Below are the code and all the weights of a small trained network. Each question names an input and a target symbol and asks about switching units off, where a switched-off unit gives its printed mean instead of its output.

import numpy as np


def w(rows, s, z=0):
    codes = np.array(rows[::2]) - 128.0
    scale = np.full(codes.shape[1], s)
    scale[-1] = z or s
    return codes * scale


def norm(h):
    return h / np.sqrt((h * h).mean(-1, keepdims=True) + 1e-5)


def f(y):
    return y / 2 * (1 + np.tanh(0.7978845608 * (y + 0.044715 * y**3)))


def softmax(a):
    e = np.exp(a - a.max(-1, keepdims=True))
    return e / e.sum(-1, keepdims=True)


def log_softmax(a):
    a = a - a.max(-1, keepdims=True)
    return a - np.log(np.exp(a).sum(-1, keepdims=True))


def net(x, mask):
    ids = ['αβεζηθλμπστφψω'.index(c) for c in x.split()]
    T = len(ids)
    res = E[ids] + P[:T]
    u = 0
    for l in range(2):
        q, k, v = (norm(res) @ M[l].T for M in (Q, K, V))
        z = softmax(np.where(np.tri(T) > 0, q @ k.T / 3**0.5, -1e9)) @ v
        res = res + np.where(mask[u], z, O[l][:, -1]) @ O[l][:, :-1]
        u += 1
        y = f(norm(res) @ A[l][:, :-1].T + A[l][:, -1])
        res = res + np.where(mask[u : u + 12], y, B[l][:, -1]) @ B[l][:, :-1]
        u += 12
    return log_softmax(norm(res)[-1] @ U[:, :-1].T + U[:, -1])


Q, K, V, O, A, B = {}, {}, {}, {}, {}, {}
E = w([
[138,155,100],'α',
[64,98,209],'β',
[92,69,145],'ε',
[132,96,192],'ζ',
[141,145,175],'η',
[168,195,76],'θ',
[2,95,122],'λ',
[186,100,123],'μ',
[146,244,177],'π',
[111,64,69],'σ',
[136,151,43],'τ',
[37,74,110],'φ',
[125,71,180],'ψ',
[197,112,109],'ω',
],0.017)
P = w([
[3,101,10],'0',
[228,57,77],'1',
[215,77,137],'2',
[191,98,150],'3',
[187,113,156],'4',
[187,132,162],'5',
[175,140,167],'6',
],0.0051)
Q[0] = w([
[150,196,104],'L0H1',
[153,87,100],'L0H1',
[44,5,11],'L0H1',
],0.011)
K[0] = w([
[3,102,145],'L0H1',
[125,186,244],'L0H1',
[55,43,101],'L0H1',
],0.0056)
V[0] = w([
[190,128,222],'L0H1',
[115,231,159],'L0H1',
[164,113,2],'L0H1',
],0.0097)
O[0] = w([
[86,131,130,78],'L0H1',
[152,225,254,50],'L0H1',
[60,144,139,254],'L0H1',
],0.0097,0.0029)
A[0] = w([
[194,29,253,79],'L0N1',
[161,194,82,155],'L0N2',
[48,150,108,127],'L0N3',
[115,70,57,131],'L0N4',
[214,143,12,111],'L0N5',
[55,82,69,254],'L0N6',
[133,166,143,117],'L0N7',
[100,238,101,162],'L0N8',
[170,94,19,126],'L0N9',
[150,60,57,131],'L0N10',
[57,63,223,103],'L0N11',
[164,122,45,138],'L0N12',
],0.0074,0.0055)
B[0] = w([
[69,86,96,157],'L0N1',
[95,97,172,164],'L0N2',
[254,98,84,137],'L0N3',
[90,209,148,187],'L0N4',
[107,56,144,191],'L0N5',
[181,182,191,254],'L0N6',
[133,172,124,126],'L0N7',
[115,102,189,165],'L0N8',
[101,139,163,201],'L0N9',
[131,110,185,191],'L0N10',
[104,77,173,145],'L0N11',
[14,106,151,177],'L0N12',
],0.0083,0.0066)
Q[1] = w([
[128,64,248],'L1H1',
[178,100,67],'L1H1',
[226,102,64],'L1H1',
],0.012)
K[1] = w([
[129,201,35],'L1H1',
[1,83,224],'L1H1',
[150,35,60],'L1H1',
],0.0088)
V[1] = w([
[192,67,192],'L1H1',
[54,1,93],'L1H1',
[230,151,207],'L1H1',
],0.0092)
O[1] = w([
[234,209,206,5],'L1H1',
[185,181,213,96],'L1H1',
[254,71,75,39],'L1H1',
],0.0086,0.0019)
A[1] = w([
[26,118,56,5],'L1N1',
[251,210,104,37],'L1N2',
[177,66,211,207],'L1N3',
[91,163,94,114],'L1N4',
[98,35,42,101],'L1N5',
[142,185,126,79],'L1N6',
[203,31,151,50],'L1N7',
[180,103,129,156],'L1N8',
[79,144,146,51],'L1N9',
[108,110,169,65],'L1N10',
[52,75,141,106],'L1N11',
[32,137,154,31],'L1N12',
],0.012,0.0017)
B[1] = w([
[223,119,39,233],'L1N1',
[95,127,65,191],'L1N2',
[90,209,249,211],'L1N3',
[80,45,46,138],'L1N4',
[178,249,63,253],'L1N5',
[5,145,20,129],'L1N6',
[54,52,253,186],'L1N7',
[171,188,236,147],'L1N8',
[196,85,206,170],'L1N9',
[132,147,216,162],'L1N10',
[47,106,57,248],'L1N11',
[151,95,230,242],'L1N12',
],0.0035,0.0057)
U = w([
[128,139,169,25],'α',
[96,138,116,210],'β',
[111,144,129,140],'ε',
[112,118,69,38],'ζ',
[47,98,103,202],'η',
[103,108,134,89],'θ',
[79,106,159,2],'λ',
[105,96,44,248],'μ',
[224,78,139,122],'π',
[87,116,133,96],'σ',
[157,138,170,76],'τ',
[211,144,89,210],'φ',
[147,255,140,131],'ψ',
[113,152,142,83],'ω',
],0.015,0.0025)

Each question gives the input, a string of symbols that net reads in full, and the target symbol t.
The units are the heads (3 rows each of Q, K, V and O) and the neurons (one row each of A and B). Each row of codes is followed by its name. A weight is (code - 128) times the scale printed after its matrix; where a second scale follows, it is the last column's (O, A, B and U).
mask holds one flag per unit, layer by layer, with each layer's heads first. A switched-off unit (its flag False) gives its mean, the last column of its rows in O or B, instead of its output. The means were averaged over made-up inputs and are rounded, as every weight is.
A unit's drop is (log p(t) with every unit on - log p(t) with that unit switched off) / (log p(t) with every unit on - log p(t) with every unit switched off).
The circuit of an input: a set's keep is (log p(t) with only the set's units on - log p(t) with every unit switched off) / (log p(t) with every unit on - log p(t) with every unit switched off). Starting from the 12 units with the biggest drops (on a tie, the unit counted first), units are removed one at a time, each time the one whose removal leaves the highest keep (on an exact tie, the one counted first), for as long as the keep stays at least 0.8.
circuit, biggest first: the units of the circuit, biggest drop first
most important unit: the unit with the biggest drop
k most important neurons: the k neurons with the biggest drops, biggest first
k most important neurons of layer l: the k neurons of layer l with the biggest drops, biggest first
drop when u is switched off: that unit's drop, to one decimal
input η ω η θ τ ε, target π: circuit, biggest first	[L1H1 L0N5]
input τ μ τ β τ η, target η: circuit, biggest first	[L1H1 L0N1]
input τ α τ η, target η: circuit, biggest first	[L1H1 L0N6]
input λ ω η σ π τ, target μ: circuit, biggest first	[L1H1 L0N5 L0N12]
input τ μ φ β π τ ψ, target η: circuit, biggest first	[L1H1]
input τ λ β φ λ α ω, target η: circuit, biggest first	[L0N6 L1H1]
input η π τ θ π τ, target π: circuit, biggest first	[L1H1 L0H1]
input η η η η ψ α ψ, target π: 2 most important neurons	[L0N12 L0N4]
input π φ μ τ α, target π: circuit, biggest first	[L0H1 L1H1 L0N12]
input π σ ε π α, target φ: 2 most important neurons of layer 0	[L0N10 L0N5]
input τ φ ω θ ψ, target η: 2 most important neurons of layer 0	[L0N6 L0N1]
input θ σ θ α, target μ: 3 most important neurons	[L0N6 L0N8 L0N10]
input τ λ η τ μ, target η: 2 most important neurons	[L0N6 L0N3]
input τ θ φ ψ β ω, target η: circuit, biggest first	[L1H1]
input λ τ π τ τ β σ, target μ: 2 most important neurons of layer 0	[L0N4 L0N12]
input η φ φ, target π: 2 most important neurons of layer 0	[L0N6 L0N10]
input η τ ψ η, target π: 2 most important neurons of layer 0	[L0N12 L0N4]
input π π τ, target φ: 2 most important neurons of layer 0	[L0N10 L0N6]
input η λ π τ θ, target φ: drop when L1N7 is switched off	-0.1
input η θ ψ, target π: drop when L0N11 is switched off	-0.1
input ζ τ π π μ, target ψ: most important unit	L0H1
input τ ζ θ θ, target η: drop when L0N6 is switched off	0.2
input τ μ β π η φ τ, target μ: 2 most important neurons of layer 0	[L0N12 L0N5]
